Below is a small trained network, with its code and all its weights. Each question gives an input and a target symbol and asks what happens when units are switched off, that is, made to give their printed mean instead of their output.

import numpy as np


def w(rows, s, z=0):
    codes = np.array(rows[::2]) - 128.0
    scale = np.full(codes.shape[1], s)
    scale[-1] = z or s
    return codes * scale


def f(y):
    return y / 2 * (1 + np.tanh(0.7978845608 * (y + 0.044715 * y**3)))


def softmax(a):
    e = np.exp(a - a.max(-1, keepdims=True))
    return e / e.sum(-1, keepdims=True)


def log_softmax(a):
    a = a - a.max(-1, keepdims=True)
    return a - np.log(np.exp(a).sum(-1, keepdims=True))


def net(x, mask):
    ids = ['Δαγεζστφ'.index(c) for c in x.split()]
    T = len(ids)
    res = E[ids] + P[:T]
    u = 0
    for l in range(2):
        q, k, v = (res @ M[l].T for M in (Q, K, V))
        z = softmax(np.where(np.tri(T) > 0, q @ k.T / 2**0.5, -1e9)) @ v
        res = res + np.where(mask[u], z, O[l][:, -1]) @ O[l][:, :-1]
        u += 1
        y = f(res @ A[l][:, :-1].T + A[l][:, -1])
        res = res + np.where(mask[u : u + 8], y, B[l][:, -1]) @ B[l][:, :-1]
        u += 8
    return log_softmax(res[-1] @ U[:, :-1].T + U[:, -1])


Q, K, V, O, A, B = {}, {}, {}, {}, {}, {}
E = w([
[170,82,78,232],'Δ',
[148,32,54,94],'α',
[2,166,32,102],'γ',
[94,147,105,138],'ε',
[85,162,135,94],'ζ',
[208,51,119,162],'σ',
[41,95,60,22],'τ',
[128,215,224,125],'φ',
],0.0086)
P = w([
[177,107,152,31],'0',
[3,102,121,196],'1',
[133,215,104,69],'2',
[27,111,150,195],'3',
[144,159,23,69],'4',
[25,104,122,190],'5',
[126,194,8,91],'6',
[44,101,140,176],'7',
[167,193,57,100],'8',
[67,86,165,177],'9',
[187,188,48,129],'10',
[66,90,146,197],'11',
],0.0077)
Q[0] = w([
[139,100,164,3],'0.h0',
[117,177,85,178],'0.h0',
],0.0049)
K[0] = w([
[81,126,3,80],'0.h0',
[171,95,78,58],'0.h0',
],0.0047)
V[0] = w([
[255,125,195,144],'0.h0',
[111,125,107,206],'0.h0',
],0.0079)
O[0] = w([
[255,57,229,63,3],'0.h0',
[153,44,60,253,135],'0.h0',
],0.006,0.0062)
A[0] = w([
[128,188,106,136,189],'0.n0',
[75,254,99,172,171],'0.n1',
[160,194,49,58,206],'0.n2',
[139,138,126,223,80],'0.n3',
[103,130,137,85,202],'0.n4',
[212,92,210,22,183],'0.n5',
[120,171,79,235,4],'0.n6',
[59,28,35,222,198],'0.n7',
],0.0084,0.0038)
B[0] = w([
[148,77,70,137,167],'0.n0',
[149,81,119,163,237],'0.n1',
[168,151,78,121,178],'0.n2',
[89,143,81,64,135],'0.n3',
[56,153,84,144,145],'0.n4',
[185,107,254,58,133],'0.n5',
[130,118,167,42,163],'0.n6',
[117,158,168,153,250],'0.n7',
],0.0079,0.014)
Q[1] = w([
[36,52,241,255],'1.h0',
[127,153,97,71],'1.h0',
],0.0062)
K[1] = w([
[174,92,171,2],'1.h0',
[149,147,96,136],'1.h0',
],0.0091)
V[1] = w([
[96,246,218,3],'1.h0',
[80,254,15,104],'1.h0',
],0.0057)
O[1] = w([
[147,254,89,94,253],'1.h0',
[205,178,139,234,176],'1.h0',
],0.0083,0.0018)
A[1] = w([
[128,109,100,2,35],'1.n0',
[64,116,72,132,188],'1.n1',
[40,120,135,201,166],'1.n2',
[87,40,95,83,145],'1.n3',
[132,120,133,134,90],'1.n4',
[181,128,81,153,133],'1.n5',
[138,113,242,93,3],'1.n6',
[150,151,91,49,147],'1.n7',
],0.0092,0.0055)
B[1] = w([
[100,92,69,210,191],'1.n0',
[176,130,167,94,249],'1.n1',
[134,109,166,119,252],'1.n2',
[254,115,124,115,158],'1.n3',
[107,125,105,122,120],'1.n4',
[185,152,120,109,183],'1.n5',
[199,168,178,129,137],'1.n6',
[57,116,124,145,176],'1.n7',
],0.01,0.011)
U = w([
[66,40,191,200,160],'Δ',
[80,5,33,103,56],'α',
[206,210,47,191,195],'γ',
[117,174,155,101,101],'ε',
[70,207,72,137,3],'ζ',
[173,78,178,12,189],'σ',
[118,179,165,43,174],'τ',
[142,253,186,66,118],'φ',
],0.0057,0.0038)

Each question gives the input, a string of symbols that net reads in full, and the target symbol t.
The units are the heads (2 rows each of Q, K, V and O) and the neurons (one row each of A and B). Each row of codes is followed by its name. A weight is (code - 128) times the scale printed after its matrix; where a second scale follows, it is the last column's (O, A, B and U).
mask holds one flag per unit, layer by layer, with each layer's heads first. A switched-off unit (its flag False) gives its mean, the last column of its rows in O or B, instead of its output. The means were averaged over made-up inputs and are rounded, as every weight is.
A unit's drop is (log p(t) with every unit on - log p(t) with that unit switched off) / (log p(t) with every unit on - log p(t) with every unit switched off).
The circuit of an input: a set's keep is (log p(t) with only the set's units on - log p(t) with every unit switched off) / (log p(t) with every unit on - log p(t) with every unit switched off). Starting from the 12 units with the biggest drops (on a tie, the unit counted first), units are removed one at a time, each time the one whose removal leaves the highest keep (on an exact tie, the one counted first), for as long as the keep stays at least 0.8.
units of the circuit, in order: the units of the circuit, biggest drop first
unit that matters most: the unit with the biggest drop
top k neurons: the k neurons with the biggest drops, biggest first
k most important neurons of layer l: the k neurons of layer l with the biggest drops, biggest first
drop of u: that unit's drop, to one decimal
input γ α γ τ ε γ σ α, target Δ: units of the circuit, in order	1.h0, 0.n2, 0.n6
input γ φ γ τ σ γ σ γ Δ ζ, target Δ: units of the circuit, in order	1.h0, 0.n2, 1.n5
input φ τ γ, target γ: units of the circuit, in order	1.h0, 0.n2
input σ α γ τ σ φ ζ γ, target α: units of the circuit, in order	1.h0, 0.n5, 0.h0, 1.n0
input Δ γ σ σ σ φ γ γ γ γ, target σ: top 3 neurons	1.n3, 0.n5, 1.n1
input σ τ Δ Δ ζ Δ σ σ, target α: units of the circuit, in order	1.h0, 0.h0, 0.n5, 1.n0
input Δ γ σ ε γ γ γ γ γ φ, target σ: unit that matters most	0.h0
input Δ ε φ Δ, target σ: units of the circuit, in order	0.h0, 1.h0, 0.n5, 1.n3
input φ σ α γ Δ φ Δ γ σ ζ α τ, target ζ: top 3 neurons	0.n5, 0.n1, 1.n0
input Δ γ γ α, target σ: units of the circuit, in order	0.h0, 1.h0, 1.n3, 0.n5
input φ φ γ σ γ α γ τ φ γ, target ζ: units of the circuit, in order	1.h0, 0.h0, 0.n5, 1.n0
input Δ γ γ τ γ σ, target σ: top 2 neurons	1.n3, 0.n5
input σ γ φ ζ σ σ γ τ, target α: top 2 neurons	0.n5, 1.n0
input σ γ σ α φ γ γ σ ε γ σ ζ, target α: top 3 neurons	0.n5, 1.n0, 1.n7
input γ γ σ γ φ σ γ γ, target Δ: most important neuron of layer 0	0.n7
input φ ζ φ α, target ζ: 3 most important neurons of layer 0	0.n5, 0.n1, 0.n0
input φ α φ γ γ γ φ γ γ γ γ σ, target ζ: top 3 neurons	0.n5, 0.n1, 1.n0
input Δ γ γ σ ε Δ α σ, target σ: 3 most important neurons of layer 0	0.n5, 0.n2, 0.n6
input γ γ Δ γ φ φ, target Δ: top 2 neurons	0.n2, 0.n1
input ζ φ ζ α γ α, target φ: 2 most important neurons of layer 0	0.n5, 0.n1
input σ ζ ζ γ γ φ γ φ ε ε, target α: most important neuron of layer 0	0.n5
input γ γ γ φ α γ, target Δ: 2 most important neurons of layer 0	0.n1, 0.n7
input σ γ Δ γ ε σ, target α: 2 most important neurons of layer 0	0.n5, 0.n3
input φ γ γ ε ζ σ γ φ τ ε γ α, target ζ: top 4 neurons	0.n5, 0.n1, 1.n0, 1.n7
input σ φ σ ζ, target α: 2 most important neurons of layer 0	0.n5, 0.n7
input γ ε Δ α γ ε, target Δ: 2 most important neurons of layer 0	0.n2, 0.n7
input φ γ γ φ, target ζ: drop of 0.n5	0.7
input ζ ζ σ γ γ γ σ γ Δ γ, target φ: drop of 1.h0	0.7
